Here is a tiny trained network, its code and every weight. The questions are about switching its units off for an input and a class, where a switched-off unit gives its printed mean instead of its output.

import numpy as np


def w(rows, s, z=0):
    codes = np.array(rows[::2]) - 128.0
    scale = np.full(codes.shape[1], s)
    scale[-1] = z or s
    return codes * scale


def f(y):
    return np.maximum(y, 0)


def log_softmax(a):
    a = a - a.max(-1, keepdims=True)
    return a - np.log(np.exp(a).sum(-1, keepdims=True))


def net(x, mask):
    res = np.array(x, float).reshape(1, 7) / 4 @ E
    y = f(res @ A[0][:, :-1].T + A[0][:, -1])
    res = res + np.where(mask, y, B[0][:, -1]) @ B[0][:, :-1]
    return log_softmax(res[-1] @ U[:, :-1].T + U[:, -1])


A, B = {}, {}
E = w([
[142,232,146,105,222,168,154,184],'x0',
[107,136,141,164,137,123,127,121],'x1',
[50,236,86,121,44,135,144,155],'x2',
[132,120,19,149,154,226,182,50],'x3',
[128,122,125,115,126,134,126,133],'x4',
[173,147,65,184,120,183,8,162],'x5',
[147,131,126,121,121,125,131,127],'x6',
],0.012)
A[0] = w([
[116,111,184,60,149,126,210,107,85],'neuron 0',
[93,90,130,128,2,153,115,68,107],'neuron 1',
[179,53,147,152,207,126,133,110,102],'neuron 2',
[124,184,145,144,86,156,160,140,255],'neuron 3',
[102,91,120,179,87,91,113,94,104],'neuron 4',
[122,95,99,135,184,170,141,78,152],'neuron 5',
[138,113,106,148,154,59,210,115,81],'neuron 6',
[129,149,31,153,114,167,185,67,11],'neuron 7',
[126,57,106,142,54,47,112,137,90],'neuron 8',
[118,114,157,74,110,159,173,136,110],'neuron 9',
[125,90,112,124,85,110,88,46,107],'neuron 10',
[153,138,119,132,84,158,107,146,93],'neuron 11',
[157,133,103,161,140,112,102,149,101],'neuron 12',
[130,197,125,98,190,124,145,125,106],'neuron 13',
[158,88,163,120,174,148,109,88,202],'neuron 14',
[106,110,143,119,199,143,116,121,251],'neuron 15',
[129,107,76,140,136,140,178,164,95],'neuron 16',
[150,233,163,86,243,185,109,138,109],'neuron 17',
[153,102,105,161,126,217,169,101,18],'neuron 18',
[80,173,98,153,62,146,163,179,121],'neuron 19',
[85,141,190,114,65,141,198,79,84],'neuron 20',
[140,97,155,150,172,132,102,80,221],'neuron 21',
[197,151,100,178,98,138,96,157,30],'neuron 22',
[92,189,70,133,66,92,136,122,114],'neuron 23',
[150,139,94,108,101,148,82,156,99],'neuron 24',
[127,91,151,151,79,86,98,68,108],'neuron 25',
[95,97,85,138,137,138,49,159,2],'neuron 26',
[84,199,130,99,42,172,132,115,115],'neuron 27',
[168,150,106,156,136,166,33,117,65],'neuron 28',
[116,128,99,118,152,187,167,49,40],'neuron 29',
[130,130,121,138,121,193,30,140,106],'neuron 30',
[181,67,129,147,193,96,110,156,133],'neuron 31',
[164,52,176,136,225,148,108,106,65],'neuron 32',
[128,190,171,110,224,152,137,214,100],'neuron 33',
[101,183,127,162,91,129,143,130,144],'neuron 34',
[95,105,131,91,140,75,239,97,120],'neuron 35',
[122,132,208,95,116,61,52,191,67],'neuron 36',
[66,152,93,86,126,119,108,126,29],'neuron 37',
],0.012,0.0023)
B[0] = w([
[96,83,123,170,172,80,97,151,210],'neuron 0',
[174,100,88,122,149,169,137,111,248],'neuron 1',
[137,167,173,77,102,103,90,69,215],'neuron 2',
[153,143,116,89,136,132,103,98,195],'neuron 3',
[159,110,103,149,121,170,124,100,201],'neuron 4',
[127,150,134,129,90,122,162,168,192],'neuron 5',
[117,128,113,151,142,100,105,152,177],'neuron 6',
[95,156,179,144,103,150,185,156,234],'neuron 7',
[137,103,82,142,130,175,166,100,233],'neuron 8',
[112,121,125,130,162,112,122,139,167],'neuron 9',
[180,63,99,139,136,181,128,98,205],'neuron 10',
[116,145,107,147,130,120,103,122,167],'neuron 11',
[106,142,107,157,141,92,114,120,164],'neuron 12',
[172,77,75,139,154,143,150,86,188],'neuron 13',
[142,145,122,81,95,98,105,107,191],'neuron 14',
[130,122,107,89,124,124,139,110,175],'neuron 15',
[128,136,146,132,116,135,136,146,160],'neuron 16',
[158,65,95,140,140,189,130,94,242],'neuron 17',
[123,147,166,138,113,136,180,166,197],'neuron 18',
[119,134,160,54,135,124,103,125,223],'neuron 19',
[106,98,131,142,158,93,100,138,215],'neuron 20',
[124,133,134,92,105,128,111,125,186],'neuron 21',
[117,117,120,166,156,106,105,152,189],'neuron 22',
[145,148,156,71,109,126,69,92,225],'neuron 23',
[102,132,131,139,139,112,108,142,178],'neuron 24',
[172,113,87,125,137,141,157,127,208],'neuron 25',
[128,120,134,144,159,122,110,165,182],'neuron 26',
[143,178,171,75,107,113,94,107,229],'neuron 27',
[83,133,126,183,167,86,96,157,214],'neuron 28',
[109,149,153,157,87,120,178,170,201],'neuron 29',
[100,95,120,165,155,69,86,156,210],'neuron 30',
[113,157,140,80,119,116,116,118,206],'neuron 31',
[107,178,133,59,100,135,86,106,221],'neuron 32',
[180,76,91,142,133,172,170,96,231],'neuron 33',
[129,156,143,96,119,122,121,95,193],'neuron 34',
[86,122,116,167,208,95,84,156,226],'neuron 35',
[87,169,194,167,55,148,254,179,254],'neuron 36',
[124,131,123,105,110,112,121,100,169],'neuron 37',
],0.011,0.015)
U = w([
[169,161,145,4,114,117,72,96,254],'0',
[223,57,72,131,160,217,154,97,95],'1',
[123,109,124,183,212,55,69,177,60],'2',
[137,163,177,144,66,144,244,197,79],'3',
],0.013,0.0034)

Each question gives the input, the list of numbers given to net, and the class t.
The units are the neurons (one row each of A and B). Each row of codes is followed by its name. A weight is (code - 128) times the scale printed after its matrix; where a second scale follows, it is the last column's (A, B and U).
mask holds one flag per neuron, in row order. A switched-off neuron (its flag False) gives its mean, the last column of its row in B, instead of its output. The means were averaged over made-up inputs and are rounded, as every weight is.
A unit's drop is (log p(t) with every unit on - log p(t) with that unit switched off) / (log p(t) with every unit on - log p(t) with every unit switched off).
The circuit of an input: a set's keep is (log p(t) with only the set's units on - log p(t) with every unit switched off) / (log p(t) with every unit on - log p(t) with every unit switched off). Starting from the 12 units with the biggest drops (on a tie, the unit counted first), units are removed one at a time, each time the one whose removal leaves the highest keep (on an exact tie, the one counted first), for as long as the keep stays at least 0.8.
units of the circuit, in order: the units of the circuit, biggest drop first
k most important neurons: the k neurons with the biggest drops, biggest first
drop of u: that unit's drop, to one decimal
input [-4,-5,3,-8,-5,-2,-6], class 3: units of the circuit, in order	(neuron 36)
input [5,0,-2,-4,4,5,3], class 1: 2 most important neurons	(neuron 33; neuron 17)
input [5,-4,6,-8,-1,8,-2], class 2: 2 most important neurons	(neuron 30; neuron 28)
input [8,-6,6,-2,3,-1,-8], class 1: 2 most important neurons	(neuron 33; neuron 17)
input [0,-8,-5,-2,-5,5,2], class 0: 2 most important neurons	(neuron 32; neuron 2)
input [5,-5,-1,-3,8,6,-6], class 2: 3 most important neurons	(neuron 28; neuron 30; neuron 1)
input [2,2,4,6,0,-4,-8], class 3: 2 most important neurons	(neuron 7; neuron 29)
input [4,6,3,7,6,7,-3], class 2: 2 most important neurons	(neuron 36; neuron 30)
input [6,8,-5,-1,-4,-1,-2], class 1: 3 most important neurons	(neuron 33; neuron 17; neuron 27)
input [7,-1,6,2,5,-5,-7], class 1: 2 most important neurons	(neuron 17; neuron 33)
input [-5,4,4,6,-5,1,-6], class 3: 3 most important neurons	(neuron 7; neuron 29; neuron 17)
input [-6,-6,3,-6,7,5,-5], class 1: 4 most important neurons	(neuron 8; neuron 1; neuron 7; neuron 10)
input [5,2,-1,-5,-8,-1,0], class 1: 4 most important neurons	(neuron 33; neuron 17; neuron 7; neuron 13)
input [-4,-1,-7,3,-6,8,-1], class 2: units of the circuit, in order	(neuron 28)
input [-5,-7,0,8,8,-4,8], class 3: drop of neuron 7	0.1
input [6,-2,-7,-1,3,2,-6], class 0: drop of neuron 32	1.5
input [7,1,-6,-6,-5,-6,-3], class 1: drop of neuron 17	0.9
